Rows, each with its class:
[+0.55, +0.93, +1.73, +0.96, +0.07, -0.34, -2.35, -0.37, +0.33, +1.83, -0.63, +5.55, -1.33, -0.15, -0.05, -0.53, +0.10, -0.73, -1.31, -1.79, +4.32, -0.59, +1.27, +0.56, +0.96, +1.45, -2.07, -0.24, +0.72, -3.03, -1.24, +0.48, -0.12, -0.05, +0.93, -0.94, -1.12, +1.33, -1.34, +1.72, +0.57, +0.76, +1.23, +0.40, -0.04, +3.30, -0.17, -0.55, -0.30, +1.33, -1.93, -0.26, +1.46, -0.50, -0.21, -0.18, -1.63, -0.51, -0.46, +2.75, -0.97, -0.29, -0.74]
Q953
[+0.11, +0.30, -0.10, -0.07, +0.32, -1.46, +0.17, -1.24, -2.88, -1.57, -1.70, -0.19, -0.29, -1.41, -0.28, +0.49, -0.91, -0.49, -0.16, -2.08, +0.81, -1.47, +2.36, -0.16, +0.43, +0.55, -0.45, -0.51, -0.85, +0.04, -0.29, +0.17, -0.57, +0.25, -0.21, -2.53, -2.10, +0.15, +1.73, -1.69, +0.39, -0.88, -0.01, -2.22, -0.40, +1.26, -1.73, +0.36, -1.06, +0.25, +1.52, +0.77, -0.30, -1.18, -0.67, +0.30, -0.84, +0.71, +0.39, +2.22, +0.50, +1.48, +0.40]
Q953
[+0.55, +0.70, +1.41, +0.14, -0.48, -2.14, +2.02, -0.03, +4.59, -1.34, -0.68, +1.97, -0.76, +0.39, -4.46, -0.47, -0.17, -1.64, -0.54, -0.39, +3.23, +1.50, -0.05, +1.38, -0.48, +3.71, -0.99, +0.99, +0.38, -0.51, -0.64, -0.79, -0.70, -0.52, -2.11, -1.40, -0.27, +0.81, -1.16, +0.53, +0.00, -1.65, -0.70, -1.28, +0.50, +0.58, -2.45, -0.64, +0.64, +1.14, -0.30, -1.58, +0.17, -0.16, -0.01, +0.00, -0.27, +0.05, -0.26, +1.31, +0.40, -1.17, +0.36]
Q519
[+0.68, +0.44, +0.84, +0.54, +0.38, -1.43, +3.06, -3.45, -0.91, -2.76, -2.67, +1.30, -0.42, -0.09, -0.53, -0.89, -0.57, +1.02, +0.66, +0.79, -1.19, -0.86, +1.13, -0.58, -1.26, +0.54, -3.32, -2.03, -0.01, +0.72, -0.05, +0.15, -0.19, +0.49, -0.94, -2.00, +0.94, +1.68, +1.81, -1.05, -1.01, -1.98, -1.57, -0.09, +1.04, -1.18, +0.52, +0.32, -0.22, +0.78, +0.61, -0.12, +0.29, +0.30, -0.54, -0.93, -0.34, -0.50, +0.27, +2.88, +0.80, +1.99, -2.21]
Q263
[-0.04, +0.82, +0.44, +0.82, +1.54, -2.17, +2.88, -2.18, +0.82, -1.37, +0.13, -1.88, -0.86, -0.54, -0.18, +0.24, -1.90, -0.79, -1.31, -0.76, -2.36, -1.37, +0.42, +0.72, -1.68, +0.48, -1.79, +0.38, -0.01, -0.07, -0.33, -0.12, -0.77, +0.23, -2.67, -0.76, +0.89, +0.11, +0.97, +0.91, -0.70, -0.51, -1.21, -0.78, +0.74, -2.01, -0.30, +0.05, -0.41, -0.33, +0.87, +0.53, -0.50, +0.82, -0.04, -0.41, -1.67, -0.07, +0.86, +0.99, +0.04, +1.02, -0.23]
Q963
[-0.28, +0.27, -1.03, +0.08, +0.31, -0.41, +1.27, +0.36, -2.20, -0.56, +0.11, +1.00, +1.62, -0.01, +0.10, -0.09, +0.55, +0.57, +1.11, +0.96, -1.62, +0.25, +2.06, -2.34, -0.62, +0.50, +1.31, -0.84, +1.73, -0.85, -0.44, +1.27, +0.23, +0.46, +0.11, -1.34, -1.17, +0.69, -1.03, +0.97, -0.51, +0.41, +2.85, -0.67, +1.04, +0.98, -0.65, +0.55, +3.58, +0.83, +0.70, -0.93, +0.94, -0.07, -0.67, +0.47, +1.49, +0.23, -0.02, +0.54, -0.52, +1.04, -0.79]
Q852
[+1.25, -0.50, -3.77, +0.43, +0.16, -3.48, +6.57, -1.08, +1.84, -2.40, -2.03, -4.71, -0.15, -2.44, +2.64, -0.24, -1.34, -1.63, +0.33, +0.77, -4.82, -0.39, +1.59, -1.45, -0.18, -2.01, +0.52, -2.14, +0.56, +1.30, -0.87, -0.54, +0.31, +0.48, +1.14, -1.06, -2.12, +1.91, +0.65, +1.79, +0.19, -0.91, -0.87, -2.08, +0.48, -0.09, -1.28, +0.86, -2.13, -1.30, +0.43, +1.65, -1.20, +0.98, -0.37, -1.58, -3.21, -0.45, +1.17, +1.31, -0.52, +1.82, +0.43]
Q963
[-0.31, +0.28, +0.39, -0.46, -0.87, -1.75, +0.07, -0.62, -5.51, -1.48, -0.85, -1.30, -0.32, -0.08, -0.41, +0.94, +0.22, +0.95, -0.28, -0.09, +1.87, -1.12, +2.25, +1.25, -1.00, +2.39, -0.98, +1.20, +0.04, -6.27, -0.21, -0.36, -0.41, +0.20, -1.09, -1.15, -0.56, +2.54, +2.80, -0.02, +1.16, -0.53, -0.17, +0.63, +0.67, -1.54, +1.77, +0.42, -0.36, -0.22, -3.07, -0.36, -1.19, +0.39, -0.82, -0.16, +0.04, +0.03, -0.66, +4.91, +0.18, +1.16, -0.64]
Q239
[-0.12, +1.38, +1.95, +0.28, +0.05, -1.98, -2.42, -2.41, -6.41, -2.30, -3.25, +2.26, -0.34, -0.85, -0.38, +0.20, -0.58, +0.20, +0.83, +0.73, +0.07, -0.82, +2.84, +0.27, -1.45, +2.29, -1.74, +1.03, +0.23, +0.05, -0.67, +0.02, -0.48, -0.59, -0.64, -2.25, +0.22, +0.98, +3.13, +1.58, -0.76, +1.10, -0.22, +0.12, +1.17, -0.56, -0.44, -0.08, -1.48, +2.53, +1.80, +1.83, -1.25, -0.87, -3.23, +0.73, -0.42, +0.14, +0.42, +0.53, -0.85, +2.15, -0.52]
Q953
[-0.40, +1.05, +0.79, +0.36, -0.19, -2.08, +3.93, -1.90, -0.07, -1.17, -2.06, +2.51, -0.40, -1.48, -0.05, +0.37, -1.06, -0.76, +0.07, +0.84, -0.69, -7.49, +1.02, -1.60, -0.65, -0.32, +0.07, -0.88, -0.04, +0.85, -0.88, -0.01, +0.39, +0.98, -0.24, -2.83, -0.40, +2.24, +0.30, -0.91, -0.13, -1.39, -1.63, -0.11, -0.59, +0.46, -0.95, -0.29, +0.07, +0.46, -0.57, -0.18, -0.73, +0.34, +0.56, +0.01, -0.07, -0.39, -0.47, -0.69, -0.18, +2.40, +0.11]
Q263
[+0.60, +1.95, +6.29, +0.38, +0.84, +1.68, -1.41, -4.15, +4.49, -2.34, -2.39, +5.33, +0.29, +0.78, +0.42, -0.59, +0.48, +1.52, +1.15, +0.37, +0.61, +0.01, +2.97, +0.48, -0.86, +3.04, -2.78, +2.66, +1.14, -0.50, -1.64, -0.44, -2.34, +0.35, -2.59, -0.93, +3.25, +0.65, +0.16, -0.21, -1.13, +2.89, +3.10, -0.35, +0.55, -0.95, +0.04, -0.97, -0.45, +2.18, -0.59, -1.08, -2.76, -0.88, -0.23, +0.78, +1.32, -0.81, +2.31, -0.91, -0.04, +0.20, -0.75]
Q953
[-0.07, +1.55, +1.01, -0.33, +0.16, +0.19, -0.22, -0.43, -3.13, -1.75, -1.07, +0.82, +0.22, +0.45, +0.13, -2.24, -0.78, +1.12, +0.94, -0.20, +0.51, +0.47, -0.49, +0.56, -0.65, +1.29, -1.50, -0.33, +0.57, +0.71, -1.31, -0.28, -0.21, -0.75, +0.34, -1.29, +1.21, +0.57, +0.27, +0.74, +0.06, -0.15, +0.37, +0.22, +0.35, +0.56, -0.74, -0.21, -0.96, +0.49, -1.41, +0.02, -0.50, -0.26, +1.04, +0.67, -0.33, -1.14, -0.01, +1.49, +0.01, +1.34, +0.23]
Q329
[+0.44, +0.18, -2.58, -0.22, -0.22, -4.03, -1.72, +1.10, -7.49, +0.67, +1.85, -3.07, +0.22, +0.22, +0.05, +0.12, -0.83, +0.50, -1.63, -0.63, +2.11, -0.35, +2.61, +2.77, +0.71, +3.06, -0.20, +0.06, -0.68, -1.12, +0.70, +0.49, -0.48, +0.75, +1.27, -1.86, -1.92, +3.57, +1.21, +0.61, +0.61, -1.94, +0.28, +0.04, +1.98, +0.71, +5.16, +1.36, +0.61, -0.83, +2.10, +0.72, +1.38, -1.66, -0.80, -0.90, -0.79, +0.00, -1.28, +7.33, -0.64, +0.70, -1.49]
Q239
[+0.02, +0.67, -2.07, +0.42, +0.02, -1.35, -0.14, -2.54, -6.47, -2.98, -0.65, +0.46, +1.64, -0.44, -0.05, -0.03, +0.36, +1.96, +1.13, -0.25, -0.02, -3.15, +3.16, +1.79, -2.32, +0.64, +1.03, +1.37, -0.85, -0.30, +1.09, +0.72, -1.36, +0.05, +1.04, -1.37, -0.25, +1.73, +2.05, -0.70, -0.14, +0.29, +0.83, +1.09, +0.47, -0.46, -0.21, +0.69, -0.28, -0.42, +0.49, +0.13, -0.30, -0.58, -0.73, +0.70, +0.80, -0.12, -0.88, +2.38, +0.37, +2.10, -1.11]
Q852
